Below are the code and all the weights of a small trained network. Each question names an input and a target symbol and asks about switching units off, where a switched-off unit gives its printed mean instead of its output.

import numpy as np


def w(rows, s, z=0):
    codes = np.array(rows[::2]) - 128.0
    scale = np.full(codes.shape[1], s)
    scale[-1] = z or s
    return codes * scale


def f(y):
    return y / 2 * (1 + np.tanh(0.7978845608 * (y + 0.044715 * y**3)))


def softmax(a):
    e = np.exp(a - a.max(-1, keepdims=True))
    return e / e.sum(-1, keepdims=True)


def log_softmax(a):
    a = a - a.max(-1, keepdims=True)
    return a - np.log(np.exp(a).sum(-1, keepdims=True))


def net(x, mask):
    ids = ['αβγδεζθλξστψ'.index(c) for c in x.split()]
    T = len(ids)
    res = E[ids] + P[:T]
    r = res
    for j in range(3):
        rows = slice(3 * j, 3 * j + 3)
        q, k, v = (r @ M[0][rows].T for M in (Q, K, V))
        z = softmax(np.where(np.tri(T) > 0, q @ k.T / 3**0.5, -1e9)) @ v
        o = O[0][rows]
        res = res + np.where(mask[j], z, o[:, -1]) @ o[:, :-1]
    y = f(res @ A[0][:, :-1].T + A[0][:, -1])
    res = res + np.where(mask[3:11], y, B[0][:, -1]) @ B[0][:, :-1]
    return log_softmax(res[-1] @ U[:, :-1].T + U[:, -1])


Q, K, V, O, A, B = {}, {}, {}, {}, {}, {}
E = w([
[165,122,71,86],'α',
[173,96,106,136],'β',
[129,117,95,78],'γ',
[119,113,90,175],'δ',
[128,146,129,117],'ε',
[133,118,107,145],'ζ',
[102,134,157,124],'θ',
[99,125,124,174],'λ',
[86,153,119,160],'ξ',
[116,144,114,134],'σ',
[154,88,6,162],'τ',
[147,144,53,86],'ψ',
],0.018)
P = w([
[139,132,160,159],'0',
[23,100,70,66],'1',
[205,120,155,145],'2',
[143,235,131,60],'3',
[41,71,91,96],'4',
[210,137,118,128],'5',
[142,219,137,69],'6',
[54,50,165,86],'7',
[166,139,150,205],'8',
[160,168,163,99],'9',
[108,2,142,119],'10',
[209,133,161,121],'11',
[144,185,151,101],'12',
[75,23,135,103],'13',
],0.0099)
Q[0] = w([
[155,170,92,212],'h1',
[132,145,136,21],'h1',
[159,104,74,247],'h1',
[167,77,242,50],'h2',
[188,187,155,135],'h2',
[90,155,15,82],'h2',
[211,193,189,203],'h3',
[234,88,145,179],'h3',
[254,103,191,155],'h3',
],0.0088)
K[0] = w([
[183,154,126,158],'h1',
[91,105,167,101],'h1',
[200,145,37,211],'h1',
[48,145,80,191],'h2',
[192,151,174,124],'h2',
[244,204,171,138],'h2',
[119,37,50,195],'h3',
[96,80,75,93],'h3',
[61,42,110,198],'h3',
],0.011)
V[0] = w([
[135,70,146,178],'h1',
[76,82,45,139],'h1',
[95,17,76,149],'h1',
[99,213,78,201],'h2',
[224,183,209,53],'h2',
[164,58,110,83],'h2',
[1,135,112,50],'h3',
[149,105,109,96],'h3',
[227,252,69,94],'h3',
],0.0081)
O[0] = w([
[146,81,151,176,120],'h1',
[159,154,110,56,253],'h1',
[178,114,119,63,230],'h1',
[130,179,116,170,163],'h2',
[109,131,244,140,76],'h2',
[161,97,112,112,162],'h2',
[143,92,188,83,172],'h3',
[81,145,109,95,156],'h3',
[190,100,77,103,214],'h3',
],0.011,0.0043)
A[0] = w([
[81,7,75,152,10],'n1',
[141,58,110,78,2],'n2',
[139,142,74,220,224],'n3',
[146,123,2,25,111],'n4',
[67,244,187,140,158],'n5',
[141,212,100,76,135],'n6',
[158,9,152,164,195],'n7',
[77,15,32,35,220],'n8',
],0.0089,0.0054)
B[0] = w([
[108,145,78,73,138],'n1',
[117,118,163,101,148],'n2',
[192,107,170,27,144],'n3',
[140,147,143,176,248],'n4',
[68,2,114,122,135],'n5',
[130,38,192,174,164],'n6',
[82,156,170,73,148],'n7',
[91,202,192,189,242],'n8',
],0.0098,0.019)
U = w([
[3,142,130,198,223],'α',
[58,208,140,117,184],'β',
[126,97,193,125,24],'γ',
[160,122,147,154,14],'δ',
[147,99,149,186,3],'ε',
[123,100,149,140,99],'ζ',
[131,128,138,125,140],'θ',
[158,147,136,104,92],'λ',
[151,140,108,129,117],'ξ',
[127,105,119,152,187],'σ',
[184,138,76,206,85],'τ',
[151,182,65,115,170],'ψ',
],0.011,0.005)

Each question gives the input, a string of symbols that net reads in full, and the target symbol t.
The units are the heads (3 rows each of Q, K, V and O) and the neurons (one row each of A and B). Each row of codes is followed by its name. A weight is (code - 128) times the scale printed after its matrix; where a second scale follows, it is the last column's (O, A, B and U).
mask holds one flag per unit, heads first, then neurons. A switched-off unit (its flag False) gives its mean, the last column of its rows in O or B, instead of its output. The means were averaged over made-up inputs and are rounded, as every weight is.
A unit's drop is (log p(t) with every unit on - log p(t) with that unit switched off) / (log p(t) with every unit on - log p(t) with every unit switched off).
The circuit of an input: a set's keep is (log p(t) with only the set's units on - log p(t) with every unit switched off) / (log p(t) with every unit on - log p(t) with every unit switched off). Starting from all 11 units, units are removed one at a time, each time the one whose removal leaves the highest keep (on an exact tie, the one counted first), for as long as the keep stays at least 0.8.
units of the circuit, in order: the units of the circuit, biggest drop first
unit that matters most: the unit with the biggest drop
top k neurons: the k neurons with the biggest drops, biggest first
which heads matter: for each layer, one digit per head in row order, 1 if its drop is at least 0.15 and else 0, layers parted by /
drop when u is switched off: that unit's drop, to one decimal
input δ σ ζ δ τ ζ λ ψ α ξ γ ε ε α, target β: units of the circuit, in order	(n8)
input γ γ β ψ τ θ θ β σ α σ, target β: units of the circuit, in order	(n6 n8 n7 h2)
input ψ τ τ τ, target τ: units of the circuit, in order	(n4 h3)
input λ ξ τ τ γ, target α: units of the circuit, in order	(n8 n3)
input σ ξ θ γ δ τ ζ γ γ σ θ, target β: units of the circuit, in order	(n6 n7)
input τ ζ σ, target τ: which heads matter	010
input σ β δ γ σ β λ ζ ε α ψ τ ζ ζ, target β: which heads matter	000
input τ β σ γ τ τ τ δ τ ξ τ λ, target τ: units of the circuit, in order	(h2 h1 n4)
input δ θ α ψ β σ θ θ τ β ψ, target β: units of the circuit, in order	(n8 n7 h3)
input τ δ θ σ θ ψ θ θ θ λ β, target α: units of the circuit, in order	(n8 h2)
input ξ θ ζ ε λ β σ β ψ θ ξ, target β: top 2 neurons	(n6 n7)
input τ θ σ θ θ θ β δ ε ε ε, target β: units of the circuit, in order	(n6 n7 n8)
input τ β σ, target τ: which heads matter	011
input α α β θ τ ξ ζ σ γ ξ σ, target β: unit that matters most	n6
input ζ α ξ θ, target α: which heads matter	110
input δ β θ ζ β, target β: top 3 neurons	(n6 n8 n7)
input τ τ ξ, target τ: units of the circuit, in order	(h2 n7)
input δ τ α λ θ ψ ε λ β θ γ, target α: top 3 neurons	(n8 n3 n4)
input β ξ δ ζ θ δ σ ξ α γ β α ε λ, target β: top 3 neurons	(n6 n7 n1)
input θ ξ γ ζ α, target α: top neuron	(n8)
input θ θ ψ γ β ψ τ σ τ θ θ, target β: top 2 neurons	(n6 n7)
input ξ α ζ θ ξ σ θ ζ, target β: drop when n4 is switched off	0.1
input τ ε τ β θ τ δ γ τ θ γ, target β: drop when n5 is switched off	0.1
input θ ε ζ δ γ ψ τ γ σ θ α, target α: drop when n3 is switched off	0.3
input ξ τ α γ ξ θ ε θ ψ θ ξ, target β: drop when n1 is switched off	0.1
